Below are the code and all the weights of a small trained network. Each question names an input and a class and asks about switching units off, where a switched-off unit gives its printed mean instead of its output.

import numpy as np


def w(rows, s, z=0):
    codes = np.array(rows[::2]) - 128.0
    scale = np.full(codes.shape[1], s)
    scale[-1] = z or s
    return codes * scale


def f(y):
    return y / 2 * (1 + np.tanh(0.7978845608 * (y + 0.044715 * y**3)))


def log_softmax(a):
    a = a - a.max(-1, keepdims=True)
    return a - np.log(np.exp(a).sum(-1, keepdims=True))


def net(x, mask):
    res = np.array(x, float).reshape(1, 8) / 4 @ E
    y = f(res @ A[0][:, :-1].T + A[0][:, -1])
    res = res + np.where(mask, y, B[0][:, -1]) @ B[0][:, :-1]
    return log_softmax(res[-1] @ U[:, :-1].T + U[:, -1])


A, B = {}, {}
E = w([
[189,135,105,48,89,170,179,158,146],'x0',
[111,154,118,187,55,66,134,75,165],'x1',
[172,94,166,192,131,92,71,173,117],'x2',
[190,96,127,168,104,89,209,122,175],'x3',
[139,116,100,106,141,208,172,43,149],'x4',
[153,197,73,123,79,139,197,208,94],'x5',
[102,108,1,69,101,151,144,161,117],'x6',
[155,182,84,199,189,188,188,56,61],'x7',
],0.0092)
A[0] = w([
[134,72,127,153,177,80,95,216,106,15],'N0',
[108,86,132,105,170,154,88,117,105,98],'N1',
[175,167,44,102,117,198,201,83,127,155],'N2',
[116,59,107,131,226,180,143,4,144,252],'N3',
[77,117,157,88,209,187,20,55,110,67],'N4',
[72,25,103,55,42,69,82,132,199,97],'N5',
[75,196,36,255,99,78,146,77,79,175],'N6',
[233,86,211,248,116,75,124,3,175,242],'N7',
[192,97,153,198,221,133,104,250,49,96],'N8',
[140,154,86,127,73,97,207,141,139,187],'N9',
[152,134,33,109,107,224,234,91,105,158],'N10',
[144,197,129,75,93,146,88,193,124,26],'N11',
],0.0086,0.0028)
B[0] = w([
[155,145,92,87,123,137,105,134,128,166],'N0',
[121,123,148,147,159,113,156,97,122,158],'N1',
[152,143,111,100,162,160,83,100,114,215],'N2',
[141,75,196,171,154,126,155,69,79,219],'N3',
[159,102,167,169,175,133,138,56,69,207],'N4',
[102,196,85,78,107,129,115,175,181,217],'N5',
[54,87,145,177,71,46,176,123,158,210],'N6',
[65,83,143,173,95,11,198,103,123,250],'N7',
[106,178,96,73,112,109,90,167,176,191],'N8',
[117,118,161,125,149,132,104,88,127,188],'N9',
[183,143,147,111,216,164,71,103,74,234],'N10',
[119,95,167,144,115,103,117,103,126,165],'N11',
],0.012,0.014)
U = w([
[119,87,175,213,131,95,161,63,90,200],'0',
[107,162,90,95,29,85,123,255,183,154],'1',
[176,113,36,195,37,254,187,189,121,4],'2',
[173,180,108,65,186,225,26,129,100,132],'3',
],0.0084,0.0033)

Each question gives the input, the list of numbers given to net, and the class t.
The units are the neurons (one row each of A and B). Each row of codes is followed by its name. A weight is (code - 128) times the scale printed after its matrix; where a second scale follows, it is the last column's (A, B and U).
mask holds one flag per neuron, in row order. A switched-off neuron (its flag False) gives its mean, the last column of its row in B, instead of its output. The means were averaged over made-up inputs and are rounded, as every weight is.
A unit's drop is (log p(t) with every unit on - log p(t) with that unit switched off) / (log p(t) with every unit on - log p(t) with every unit switched off).
most important unit: the unit with the biggest drop
top k neurons: the k neurons with the biggest drops, biggest first
drop of u: that unit's drop, to one decimal
input [0,0,2,4,-6,-1,7,4], class 1: most important unit	N3
input [-1,3,-3,7,1,2,3,-2], class 3: top 3 neurons	[N7; N3; N10]
input [4,-7,-5,2,-1,4,-5,-6], class 1: top 2 neurons	[N10; N4]
input [-6,-1,-6,5,6,-3,4,-4], class 3: top 3 neurons	[N7; N6; N5]
input [7,6,-7,-8,1,-3,-4,-1], class 3: top 2 neurons	[N7; N6]
input [-1,-5,-6,-2,-2,2,3,-5], class 1: top 2 neurons	[N10; N2]
input [2,-7,-2,-3,-2,-1,0,0], class 3: top 4 neurons	[N7; N6; N3; N8]
input [2,1,-1,0,-6,0,-1,1], class 1: drop of N10	0.2
input [-2,-1,8,1,7,6,-5,-6], class 1: drop of N4	0.1
input [8,-3,-6,-5,-6,6,-1,-4], class 3: drop of N7	1.1
input [5,-5,-4,-6,-7,3,-7,7], class 3: drop of N2	0.0
